Below are the code and all the weights of a small trained network. Each question names an input and a target symbol and asks about switching units off, where a switched-off unit gives its printed mean instead of its output.

import numpy as np


def w(rows, s, z=0):
    codes = np.array(rows[::2]) - 128.0
    scale = np.full(codes.shape[1], s)
    scale[-1] = z or s
    return codes * scale


def norm(h):
    return h / np.sqrt((h * h).mean(-1, keepdims=True) + 1e-5)


def softmax(a):
    e = np.exp(a - a.max(-1, keepdims=True))
    return e / e.sum(-1, keepdims=True)


def log_softmax(a):
    a = a - a.max(-1, keepdims=True)
    return a - np.log(np.exp(a).sum(-1, keepdims=True))


def net(x, mask):
    ids = ['βγδημξπστφψω'.index(c) for c in x.split()]
    T = len(ids)
    res = E[ids] + P[:T]
    u = 0
    for l in range(3):
        r = norm(res)
        for j in range(2):
            rows = slice(3 * j, 3 * j + 3)
            q, k, v = (r @ M[l][rows].T for M in (Q, K, V))
            z = softmax(np.where(np.tri(T) > 0, q @ k.T / 3**0.5, -1e9)) @ v
            o = O[l][rows]
            res = res + np.where(mask[u + j], z, o[:, -1]) @ o[:, :-1]
        u += 2
    return log_softmax(norm(res)[-1] @ U[:, :-1].T + U[:, -1])


Q, K, V, O = {}, {}, {}, {}
E = w([
[101,92,124,120,106,112,76,150,135],'β',
[136,163,210,143,133,124,174,121,181],'γ',
[49,101,158,195,113,64,111,139,18],'δ',
[192,111,152,165,45,93,104,147,124],'η',
[195,154,186,147,132,5,179,156,112],'μ',
[76,98,158,158,84,117,100,179,102],'ξ',
[125,132,184,121,129,159,89,110,202],'π',
[126,108,176,173,109,76,125,141,90],'σ',
[135,122,101,158,79,227,165,162,140],'τ',
[98,182,142,105,108,142,105,139,116],'φ',
[112,142,200,51,188,103,140,90,94],'ψ',
[175,138,137,195,71,124,124,125,93],'ω',
],0.023)
P = w([
[183,9,131,127,179,103,121,95,155],'0',
[124,95,169,146,99,111,158,169,183],'1',
[118,106,185,142,79,104,176,170,156],'2',
[81,112,185,132,97,133,158,180,137],'3',
[120,106,182,129,70,109,131,132,93],'4',
[157,140,165,132,69,141,149,133,94],'5',
[174,115,156,106,75,124,113,126,57],'6',
],0.013)
Q[0] = w([
[44,198,197,153,51,103,138,254,19],'0.h0',
[155,218,185,71,122,176,157,202,120],'0.h0',
[153,75,211,200,112,124,189,28,153],'0.h0',
[67,221,115,22,155,105,159,54,72],'0.h1',
[154,195,91,109,135,67,157,63,85],'0.h1',
[37,95,74,150,90,84,170,167,220],'0.h1',
],0.0061)
K[0] = w([
[69,183,130,34,84,153,89,149,162],'0.h0',
[72,161,89,95,79,139,89,132,129],'0.h0',
[96,83,117,50,152,87,64,104,137],'0.h0',
[1,202,155,125,103,119,192,121,170],'0.h1',
[148,176,195,124,88,84,118,115,127],'0.h1',
[210,75,94,137,130,72,113,130,139],'0.h1',
],0.0089)
V[0] = w([
[100,237,130,136,39,158,78,109,177],'0.h0',
[111,216,34,205,136,94,202,127,54],'0.h0',
[99,179,106,120,129,83,68,182,2],'0.h0',
[69,186,199,133,125,183,208,188,123],'0.h1',
[215,100,48,88,170,180,113,91,58],'0.h1',
[119,163,158,96,50,111,151,198,88],'0.h1',
],0.0074)
O[0] = w([
[161,200,196,62,98,220,57,90,106,229],'0.h0',
[152,188,110,255,203,97,105,45,128,1],'0.h0',
[129,131,196,110,31,105,29,155,217,158],'0.h0',
[105,139,14,122,97,159,134,119,134,146],'0.h1',
[211,96,210,141,83,31,174,133,142,62],'0.h1',
[151,113,69,138,66,186,79,202,218,179],'0.h1',
],0.0082,0.009)
Q[1] = w([
[130,150,73,209,180,80,73,4,146],'1.h0',
[113,89,176,166,50,128,110,200,110],'1.h0',
[147,140,68,189,201,64,162,1,147],'1.h0',
[155,194,114,49,134,160,52,31,147],'1.h1',
[157,206,110,84,107,125,37,74,123],'1.h1',
[107,213,227,11,125,129,137,92,76],'1.h1',
],0.0091)
K[1] = w([
[119,229,162,90,73,151,118,228,149],'1.h0',
[195,96,54,48,254,94,107,73,102],'1.h0',
[58,188,127,122,24,232,103,170,134],'1.h0',
[138,210,121,150,61,135,63,148,150],'1.h1',
[28,198,167,117,110,205,88,171,119],'1.h1',
[247,152,159,94,117,215,88,112,77],'1.h1',
],0.0091)
V[1] = w([
[145,108,153,42,101,167,86,199,168],'1.h0',
[190,142,145,30,216,89,197,57,1],'1.h0',
[110,96,217,137,148,62,45,122,146],'1.h0',
[54,186,160,152,128,45,76,127,155],'1.h1',
[183,47,68,156,141,57,203,132,96],'1.h1',
[158,131,188,150,43,177,69,118,205],'1.h1',
],0.0096)
O[1] = w([
[11,91,163,164,105,167,166,68,134,182],'1.h0',
[255,248,131,34,154,132,191,64,73,238],'1.h0',
[93,246,167,139,151,100,130,242,23,201],'1.h0',
[55,209,104,144,188,68,177,225,101,101],'1.h1',
[124,69,33,168,138,151,82,112,132,1],'1.h1',
[111,68,184,237,105,59,133,158,42,249],'1.h1',
],0.0083,0.01)
Q[2] = w([
[160,164,119,87,192,116,99,51,113],'2.h0',
[52,159,96,168,169,145,124,123,227],'2.h0',
[56,111,206,76,93,161,199,152,102],'2.h0',
[64,249,157,118,90,142,122,159,67],'2.h1',
[213,132,49,180,133,155,89,104,178],'2.h1',
[122,37,90,160,153,130,198,88,153],'2.h1',
],0.011)
K[2] = w([
[91,106,106,211,91,150,183,174,136],'2.h0',
[120,245,196,119,87,129,126,233,105],'2.h0',
[199,148,137,130,156,95,102,91,95],'2.h0',
[147,127,113,173,236,109,107,116,140],'2.h1',
[40,75,190,72,119,119,170,116,63],'2.h1',
[108,135,144,110,38,173,180,155,113],'2.h1',
],0.012)
V[2] = w([
[104,224,122,194,167,96,176,55,92],'2.h0',
[55,166,103,37,124,107,119,112,131],'2.h0',
[102,36,99,221,112,153,170,113,215],'2.h0',
[130,191,164,199,70,93,40,174,141],'2.h1',
[57,86,2,100,174,143,121,190,197],'2.h1',
[191,30,81,168,144,95,123,133,146],'2.h1',
],0.0092)
O[2] = w([
[157,103,39,107,189,118,147,126,139,1],'2.h0',
[71,175,128,100,129,94,159,132,154,118],'2.h0',
[106,89,169,164,35,163,76,113,195,24],'2.h0',
[152,117,101,182,190,169,104,156,163,54],'2.h1',
[43,101,87,73,83,82,130,125,151,12],'2.h1',
[113,2,99,102,102,100,208,120,51,149],'2.h1',
],0.0098,0.0053)
U = w([
[161,194,50,87,80,206,52,121,151,222],'β',
[114,125,253,105,91,49,245,179,109,92],'γ',
[239,85,116,158,214,171,132,161,45,137],'δ',
[136,129,46,168,147,89,101,246,151,252],'η',
[154,180,226,255,211,166,107,73,177,191],'μ',
[179,156,64,123,109,123,187,178,137,91],'ξ',
[131,140,130,92,180,158,173,40,92,37],'π',
[144,42,188,232,106,201,177,132,37,24],'σ',
[156,184,79,99,158,68,201,100,137,160],'τ',
[179,65,110,113,39,181,87,35,163,157],'φ',
[109,88,77,119,120,104,183,156,74,41],'ψ',
[51,51,127,185,91,145,117,127,190,185],'ω',
],0.0067,0.0029)

Each question gives the input, a string of symbols that net reads in full, and the target symbol t.
The units are the heads (3 rows each of Q, K, V and O). Each row of codes is followed by its name. A weight is (code - 128) times the scale printed after its matrix; where a second scale follows, it is the last column's (O and U).
mask holds one flag per head, layer by layer. A switched-off head (its flag False) gives its mean, the last column of its rows in O, instead of its output. The means were averaged over made-up inputs and are rounded, as every weight is.
A unit's drop is (log p(t) with every unit on - log p(t) with that unit switched off) / (log p(t) with every unit on - log p(t) with every unit switched off).
The circuit of an input: a set's keep is (log p(t) with only the set's units on - log p(t) with every unit switched off) / (log p(t) with every unit on - log p(t) with every unit switched off). Starting from all 6 units, units are removed one at a time, each time the one whose removal leaves the highest keep (on an exact tie, the one counted first), for as long as the keep stays at least 0.8.
circuit, biggest first: the units of the circuit, biggest drop first
unit that matters most: the unit with the biggest drop
which heads matter: for each layer, one digit per head in row order, 1 if its drop is at least 0.15 and else 0, layers parted by /
input η μ ω ω π φ π, target σ: which heads matter -> 11 / 01 / 11
input ω ω δ ξ, target δ: unit that matters most -> 0.h1
input ξ γ φ ω ψ φ, target ω: circuit, biggest first -> 1.h0, 0.h0
input τ φ τ φ φ φ τ, target φ: circuit, biggest first -> 1.h0, 0.h0
input ω τ ω, target δ: circuit, biggest first -> 0.h1, 1.h0, 0.h0, 1.h1
input τ γ φ β φ, target φ: circuit, biggest first -> 1.h0, 0.h0
input τ ψ β γ ω, target φ: circuit, biggest first -> 0.h0, 1.h1, 1.h0
input δ σ φ φ, target η: circuit, biggest first -> 1.h0, 0.h0, 2.h1
input τ τ τ τ ξ τ, target φ: circuit, biggest first -> 0.h0, 1.h0
input τ π ω, target φ: circuit, biggest first -> 1.h1, 0.h0, 1.h0
input δ ω ω, target η: which heads matter -> 10 / 01 / 00
input γ φ φ δ φ, target β: which heads matter -> 01 / 10 / 00
input τ β μ, target φ: circuit, biggest first -> 1.h1, 0.h0
input φ φ τ δ, target μ: which heads matter -> 11 / 00 / 01
input φ φ φ φ φ φ η, target μ: which heads matter -> 10 / 00 / 01
input δ τ ξ σ, target η: circuit, biggest first -> 0.h0, 1.h1, 1.h0
input φ φ μ δ π ψ ξ, target μ: unit that matters most -> 2.h1
input ψ ω γ, target τ: which heads matter -> 11 / 11 / 00
input ψ τ π, target τ: circuit, biggest first -> 0.h1, 1.h0, 2.h0
input η ξ δ ω, target σ: unit that matters most -> 0.h1
input γ η ω δ δ, target β: which heads matter -> 11 / 01 / 00
input ω γ σ, target δ: which heads matter -> 11 / 10 / 00
input ω ω β τ, target δ: which heads matter -> 11 / 10 / 00
input δ ψ τ, target η: circuit, biggest first -> 0.h0, 1.h0, 1.h1
input τ τ γ, target φ: which heads matter -> 10 / 01 / 00
